Below are the code and all the weights of a small trained network. Each question names an input and a class and asks about switching units off, where a switched-off unit gives its printed mean instead of its output.

import numpy as np


def w(rows, s, z=0):
    codes = np.array(rows[::2]) - 128.0
    scale = np.full(codes.shape[1], s)
    scale[-1] = z or s
    return codes * scale


def norm(h):
    return h / np.sqrt((h * h).mean(-1, keepdims=True) + 1e-5)


def f(y):
    return np.maximum(y, 0)


def log_softmax(a):
    a = a - a.max(-1, keepdims=True)
    return a - np.log(np.exp(a).sum(-1, keepdims=True))


def net(x, mask):
    res = np.array(x, float).reshape(1, 7) / 4 @ E
    u = 0
    for l in range(2):
        y = f(norm(res) @ A[l][:, :-1].T + A[l][:, -1])
        res = res + np.where(mask[u : u + 15], y, B[l][:, -1]) @ B[l][:, :-1]
        u += 15
    return log_softmax(norm(res)[-1] @ U[:, :-1].T + U[:, -1])


A, B = {}, {}
E = w([
[126,127,129],'x0',
[132,128,127],'x1',
[129,130,129],'x2',
[194,200,254],'x3',
[126,128,130],'x4',
[164,13,167],'x5',
[105,134,152],'x6',
],0.0076)
A[0] = w([
[168,194,132,96],'0.n0',
[123,62,117,88],'0.n1',
[53,141,103,113],'0.n2',
[139,165,92,254],'0.n3',
[201,106,230,155],'0.n4',
[128,93,215,150],'0.n5',
[37,154,74,156],'0.n6',
[92,142,53,206],'0.n7',
[90,43,116,73],'0.n8',
[120,125,162,53],'0.n9',
[164,173,78,253],'0.n10',
[162,250,239,104],'0.n11',
[85,170,138,60],'0.n12',
[99,57,112,111],'0.n13',
[197,111,84,122],'0.n14',
],0.012,0.0018)
B[0] = w([
[53,178,94,170],'0.n0',
[88,114,192,165],'0.n1',
[235,99,187,166],'0.n2',
[157,129,62,166],'0.n3',
[177,117,73,229],'0.n4',
[180,66,56,190],'0.n5',
[254,96,109,192],'0.n6',
[173,122,178,190],'0.n7',
[67,160,146,177],'0.n8',
[148,130,163,142],'0.n9',
[153,160,104,169],'0.n10',
[72,207,134,254],'0.n11',
[111,161,155,153],'0.n12',
[64,125,181,173],'0.n13',
[105,157,165,148],'0.n14',
],0.0075,0.0095)
A[1] = w([
[149,194,115,103],'1.n0',
[195,130,83,187],'1.n1',
[169,123,134,96],'1.n2',
[89,111,162,108],'1.n3',
[61,206,106,140],'1.n4',
[202,158,167,255],'1.n5',
[201,186,175,111],'1.n6',
[115,79,143,134],'1.n7',
[85,111,155,78],'1.n8',
[106,184,57,80],'1.n9',
[95,161,130,95],'1.n10',
[189,117,177,169],'1.n11',
[95,153,161,200],'1.n12',
[63,8,148,160],'1.n13',
[141,158,160,109],'1.n14',
],0.015,0.0021)
B[1] = w([
[109,116,151,217],'1.n0',
[201,2,131,241],'1.n1',
[167,114,83,176],'1.n2',
[120,80,135,159],'1.n3',
[93,133,142,208],'1.n4',
[149,102,91,254],'1.n5',
[117,42,113,244],'1.n6',
[115,178,136,174],'1.n7',
[77,128,219,156],'1.n8',
[160,143,140,194],'1.n9',
[78,144,126,158],'1.n10',
[156,129,38,207],'1.n11',
[133,80,108,168],'1.n12',
[92,173,166,239],'1.n13',
[79,103,93,161],'1.n14',
],0.0075,0.008)
U = w([
[249,51,148,179],'0',
[86,155,221,255],'1',
[219,36,113,125],'2',
[86,57,247,9],'3',
[117,220,118,21],'4',
],0.014,0.004)

Each question gives the input, the list of numbers given to net, and the class t.
The units are the neurons (one row each of A and B). Each row of codes is followed by its name. A weight is (code - 128) times the scale printed after its matrix; where a second scale follows, it is the last column's (A, B and U).
mask holds one flag per neuron, layer by layer. A switched-off neuron (its flag False) gives its mean, the last column of its row in B, instead of its output. The means were averaged over made-up inputs and are rounded, as every weight is.
A unit's drop is (log p(t) with every unit on - log p(t) with that unit switched off) / (log p(t) with every unit on - log p(t) with every unit switched off).
The circuit of an input: a set's keep is (log p(t) with only the set's units on - log p(t) with every unit switched off) / (log p(t) with every unit on - log p(t) with every unit switched off). Starting from the 12 units with the biggest drops (on a tie, the unit counted first), units are removed one at a time, each time the one whose removal leaves the highest keep (on an exact tie, the one counted first), for as long as the keep stays at least 0.8.
circuit, biggest first: the units of the circuit, biggest drop first
unit that matters most: the unit with the biggest drop
k most important neurons: the k neurons with the biggest drops, biggest first
k most important neurons of layer l: the k neurons of layer l with the biggest drops, biggest first
drop when u is switched off: that unit's drop, to one decimal
input [-6,4,6,4,-6,0,-6], class 4: circuit, biggest first -> [0.n11; 0.n0]
input [-6,-7,0,-7,4,1,-3], class 1: circuit, biggest first -> [0.n13; 0.n4; 1.n13; 1.n1]
input [5,-6,3,0,0,-7,3], class 2: circuit, biggest first -> [0.n2; 1.n6]
input [6,7,-2,1,6,-5,-5], class 4: unit that matters most -> 0.n0
input [-1,3,-1,6,3,0,-8], class 4: 2 most important neurons -> [0.n11; 0.n0]
input [-3,5,2,1,-7,-6,4], class 1: 2 most important neurons -> [0.n11; 0.n4]
input [-4,7,6,6,3,2,6], class 2: 2 most important neurons of layer 0 -> [0.n5; 0.n4]
input [-3,1,-5,0,7,8,7], class 3: 2 most important neurons of layer 0 -> [0.n6; 0.n11]
input [4,8,4,-8,-3,6,-5], class 1: 2 most important neurons -> [1.n13; 1.n1]
input [6,5,-4,1,-3,-5,0], class 4: 3 most important neurons of layer 0 -> [0.n11; 0.n0; 0.n4]
input [8,-6,5,7,1,-2,-4], class 4: drop when 0.n4 is switched off -> 0.1
input [-7,-3,4,-1,4,4,5], class 3: drop when 1.n6 is switched off -> -0.1
